Here is a tiny trained network, its code and every weight. The questions are about switching its units off for an input and a target symbol, where a switched-off unit gives its printed mean instead of its output.

import numpy as np


def w(rows, s, z=0):
    codes = np.array(rows[::2]) - 128.0
    scale = np.full(codes.shape[1], s)
    scale[-1] = z or s
    return codes * scale


def softmax(a):
    e = np.exp(a - a.max(-1, keepdims=True))
    return e / e.sum(-1, keepdims=True)


def log_softmax(a):
    a = a - a.max(-1, keepdims=True)
    return a - np.log(np.exp(a).sum(-1, keepdims=True))


def net(x, mask):
    ids = ['αβγεζηθλμξπστφψω'.index(c) for c in x.split()]
    T = len(ids)
    res = E[ids] + P[:T]
    u = 0
    for l in range(3):
        r = res
        for j in range(3):
            rows = slice(4 * j, 4 * j + 4)
            q, k, v = (r @ M[l][rows].T for M in (Q, K, V))
            z = softmax(np.where(np.tri(T) > 0, q @ k.T / 4**0.5, -1e9)) @ v
            o = O[l][rows]
            res = res + np.where(mask[u + j], z, o[:, -1]) @ o[:, :-1]
        u += 3
    return log_softmax(res[-1] @ U[:, :-1].T + U[:, -1])


Q, K, V, O = {}, {}, {}, {}
E = w([
[145,125,61,213],'α',
[51,31,91,2],'β',
[124,128,218,48],'γ',
[94,174,169,56],'ε',
[80,127,145,138],'ζ',
[76,156,165,82],'η',
[87,101,107,134],'θ',
[167,72,83,118],'λ',
[27,83,38,179],'μ',
[47,184,117,161],'ξ',
[73,78,126,185],'π',
[149,57,133,193],'σ',
[235,214,143,122],'τ',
[106,253,132,101],'φ',
[92,143,16,54],'ψ',
[223,129,187,93],'ω',
],0.0066)
P = w([
[132,112,150,161],'0',
[119,77,59,121],'1',
[131,81,56,102],'2',
[131,86,56,83],'3',
[149,98,57,71],'4',
[147,108,53,53],'5',
[152,112,59,39],'6',
[166,123,55,25],'7',
[160,127,57,1],'8',
],0.0061)
Q[0] = w([
[134,125,102,133],'L0H0',
[138,102,79,122],'L0H0',
[43,91,73,92],'L0H0',
[150,149,129,150],'L0H0',
[123,166,152,177],'L0H1',
[104,81,1,73],'L0H1',
[133,113,166,168],'L0H1',
[147,138,112,120],'L0H1',
[160,100,108,141],'L0H2',
[124,153,108,134],'L0H2',
[123,165,123,123],'L0H2',
[140,145,133,169],'L0H2',
],0.045)
K[0] = w([
[159,138,122,114],'L0H0',
[189,148,122,78],'L0H0',
[97,185,99,49],'L0H0',
[164,112,130,162],'L0H0',
[125,126,97,163],'L0H1',
[165,170,111,3],'L0H1',
[145,89,114,149],'L0H1',
[135,138,133,140],'L0H1',
[147,174,133,107],'L0H2',
[129,114,164,111],'L0H2',
[129,86,127,132],'L0H2',
[105,122,117,86],'L0H2',
],0.042)
V[0] = w([
[61,166,82,53],'L0H0',
[163,105,141,171],'L0H0',
[126,151,139,97],'L0H0',
[182,110,112,173],'L0H0',
[124,25,123,123],'L0H1',
[94,127,6,108],'L0H1',
[147,56,164,1],'L0H1',
[112,168,189,68],'L0H1',
[162,100,128,132],'L0H2',
[205,162,121,132],'L0H2',
[43,55,164,139],'L0H2',
[39,137,167,124],'L0H2',
],0.012)
O[0] = w([
[199,121,129,183,229],'L0H0',
[89,125,122,92,83],'L0H0',
[127,141,141,148,136],'L0H0',
[77,122,74,80,105],'L0H0',
[114,45,136,91,165],'L0H1',
[216,120,37,113,255],'L0H1',
[118,1,146,170,234],'L0H1',
[121,129,193,196,126],'L0H1',
[101,94,101,116,136],'L0H2',
[100,123,109,175,124],'L0H2',
[163,90,167,52,128],'L0H2',
[181,143,207,113,102],'L0H2',
],0.013,0.0074)
Q[1] = w([
[63,228,137,115],'L1H0',
[39,195,13,98],'L1H0',
[116,106,127,82],'L1H0',
[70,219,139,116],'L1H0',
[110,200,199,123],'L1H1',
[159,185,100,121],'L1H1',
[151,211,187,143],'L1H1',
[75,62,69,160],'L1H1',
[142,115,90,111],'L1H2',
[224,92,4,143],'L1H2',
[90,184,205,120],'L1H2',
[154,1,106,178],'L1H2',
],0.019)
K[1] = w([
[79,144,41,167],'L1H0',
[135,130,81,251],'L1H0',
[113,98,98,139],'L1H0',
[82,141,43,170],'L1H0',
[143,88,147,16],'L1H1',
[121,175,120,130],'L1H1',
[124,154,154,101],'L1H1',
[89,109,101,169],'L1H1',
[127,141,111,136],'L1H2',
[69,127,183,30],'L1H2',
[199,92,103,206],'L1H2',
[29,206,99,132],'L1H2',
],0.022)
V[1] = w([
[81,145,84,223],'L1H0',
[189,145,199,1],'L1H0',
[131,135,140,109],'L1H0',
[120,122,119,141],'L1H0',
[110,133,115,188],'L1H1',
[149,145,157,90],'L1H1',
[159,137,162,83],'L1H1',
[177,143,178,24],'L1H1',
[86,71,138,199],'L1H2',
[178,93,120,218],'L1H2',
[205,117,110,205],'L1H2',
[132,142,124,105],'L1H2',
],0.0074)
O[1] = w([
[184,136,181,54,72],'L1H0',
[66,151,42,163,140],'L1H0',
[118,131,116,139,118],'L1H0',
[133,128,129,117,132],'L1H0',
[123,129,157,88,157],'L1H1',
[101,125,93,182,58],'L1H1',
[119,122,105,177,76],'L1H1',
[95,121,59,244,23],'L1H1',
[107,82,146,194,28],'L1H2',
[165,113,116,254,2],'L1H2',
[192,155,93,251,27],'L1H2',
[125,134,126,104,162],'L1H2',
],0.0069,0.007)
Q[2] = w([
[26,236,211,51],'L2H0',
[79,103,191,120],'L2H0',
[72,174,224,41],'L2H0',
[145,131,123,111],'L2H0',
[78,251,212,106],'L2H1',
[27,218,172,152],'L2H1',
[11,214,163,127],'L2H1',
[67,222,183,114],'L2H1',
[186,98,117,118],'L2H2',
[202,63,64,109],'L2H2',
[116,69,100,110],'L2H2',
[6,248,234,192],'L2H2',
],0.016)
K[2] = w([
[61,228,164,137],'L2H0',
[131,201,150,139],'L2H0',
[78,177,71,162],'L2H0',
[126,98,88,136],'L2H0',
[236,60,59,126],'L2H1',
[164,77,78,142],'L2H1',
[185,55,33,112],'L2H1',
[191,82,77,124],'L2H1',
[109,101,131,145],'L2H2',
[1,228,124,126],'L2H2',
[150,148,126,161],'L2H2',
[229,46,152,84],'L2H2',
],0.02)
V[2] = w([
[169,90,178,164],'L2H0',
[180,152,150,174],'L2H0',
[135,152,167,143],'L2H0',
[180,151,156,182],'L2H0',
[145,105,85,101],'L2H1',
[154,96,110,103],'L2H1',
[124,144,171,143],'L2H1',
[141,128,160,123],'L2H1',
[35,150,149,201],'L2H2',
[91,254,172,96],'L2H2',
[180,106,208,63],'L2H2',
[149,142,27,107],'L2H2',
],0.0064)
O[2] = w([
[128,145,102,55,94],'L2H0',
[171,128,125,90,26],'L2H0',
[154,90,130,110,29],'L2H0',
[184,113,124,75,9],'L2H0',
[117,105,137,79,177],'L2H1',
[118,115,133,85,148],'L2H1',
[127,142,116,169,85],'L2H1',
[119,134,112,141,104],'L2H1',
[66,134,109,222,102],'L2H2',
[169,207,255,116,220],'L2H2',
[187,85,173,111,71],'L2H2',
[117,195,138,33,254],'L2H2',
],0.0068,0.0088)
U = w([
[101,203,66,87,72],'α',
[140,2,125,105,59],'β',
[112,62,217,197,174],'γ',
[176,124,209,186,154],'ε',
[134,91,166,222,115],'ζ',
[136,144,142,178,209],'η',
[156,138,139,190,120],'θ',
[117,123,114,137,92],'λ',
[111,118,44,148,58],'μ',
[218,209,172,215,131],'ξ',
[131,150,131,181,127],'π',
[61,127,114,128,85],'σ',
[143,181,180,79,145],'τ',
[183,248,148,208,254],'φ',
[249,138,47,110,111],'ψ',
[61,72,159,117,171],'ω',
],0.0047,0.0075)

Each question gives the input, a string of symbols that net reads in full, and the target symbol t.
The units are the heads (4 rows each of Q, K, V and O). Each row of codes is followed by its name. A weight is (code - 128) times the scale printed after its matrix; where a second scale follows, it is the last column's (O and U).
mask holds one flag per head, layer by layer. A switched-off head (its flag False) gives its mean, the last column of its rows in O, instead of its output. The means were averaged over made-up inputs and are rounded, as every weight is.
A unit's drop is (log p(t) with every unit on - log p(t) with that unit switched off) / (log p(t) with every unit on - log p(t) with every unit switched off).
The circuit of an input: a set's keep is (log p(t) with only the set's units on - log p(t) with every unit switched off) / (log p(t) with every unit on - log p(t) with every unit switched off). Starting from all 9 units, units are removed one at a time, each time the one whose removal leaves the highest keep (on an exact tie, the one counted first), for as long as the keep stays at least 0.8.
circuit, biggest first: the units of the circuit, biggest drop first
most important unit: the unit with the biggest drop
which heads matter: for each layer, one digit per head in row order, 1 if its drop is at least 0.15 and else 0, layers parted by /
input β α α σ π, target μ: which heads matter : 001 / 101 / 001
input α μ θ μ α φ θ η α, target τ: circuit, biggest first : (L0H1 L0H0 L2H2 L1H2)
input ψ β ψ ω α β ζ α μ, target β: circuit, biggest first : (L0H1)
input σ ψ ω ω, target ω: circuit, biggest first : (L0H0 L0H1 L1H2)
input α ε ω σ, target τ: circuit, biggest first : (L0H1 L2H2 L0H0 L1H2)
input α μ μ α α, target α: which heads matter : 110 / 010 / 000
input α α λ ψ ξ η α μ, target τ: which heads matter : 110 / 000 / 001
input α β ψ, target τ: which heads matter : 110 / 101 / 001
input ψ α α β, target ψ: which heads matter : 100 / 001 / 100
input μ α θ α π ξ, target α: which heads matter : 111 / 110 / 001
input ψ η σ, target ψ: circuit, biggest first : (L2H0 L1H2 L2H2)
input α α ψ μ, target ψ: which heads matter : 000 / 000 / 000
input β α α ψ, target μ: circuit, biggest first : (L0H2 L2H2 L1H0 L1H2)
input ψ μ η, target ψ: which heads matter : 000 / 001 / 101
input α θ α σ σ, target τ: circuit, biggest first : (L0H1 L0H0 L2H2)
input α α α α, target τ: which heads matter : 111 / 101 / 001
input ψ ψ ω ζ η, target ψ: circuit, biggest first : (L2H0 L1H2)
input ψ γ ψ β α θ, target β: which heads matter : 010 / 000 / 001
input φ ψ θ ψ α θ α, target ψ: which heads matter : 000 / 101 / 100
input α α φ, target τ: circuit, biggest first : (L0H1 L0H0 L1H2 L2H2)
input β σ ψ μ, target ψ: which heads matter : 010 / 000 / 100
input σ ξ ψ ψ ψ γ β τ, target ω: most important unit : L0H0
input φ α α μ α ψ ξ, target ψ: which heads matter : 000 / 101 / 100
input α ψ μ, target τ: which heads matter : 110 / 101 / 001
input β ζ ξ λ μ ψ α σ, target μ: circuit, biggest first : (L0H2 L2H2 L1H0 L1H2)
input ψ φ α ψ φ, target ψ: most important unit : L2H0
input θ α α ω σ, target ω: circuit, biggest first : (L0H1 L0H0)
input ψ μ α σ ξ θ π, target ψ: circuit, biggest first : (L1H2 L2H0 L2H2)
input α ε μ β π α η λ φ, target φ: most important unit : L0H1
input ξ ξ α τ, target φ: circuit, biggest first : (L0H1 L1H2)
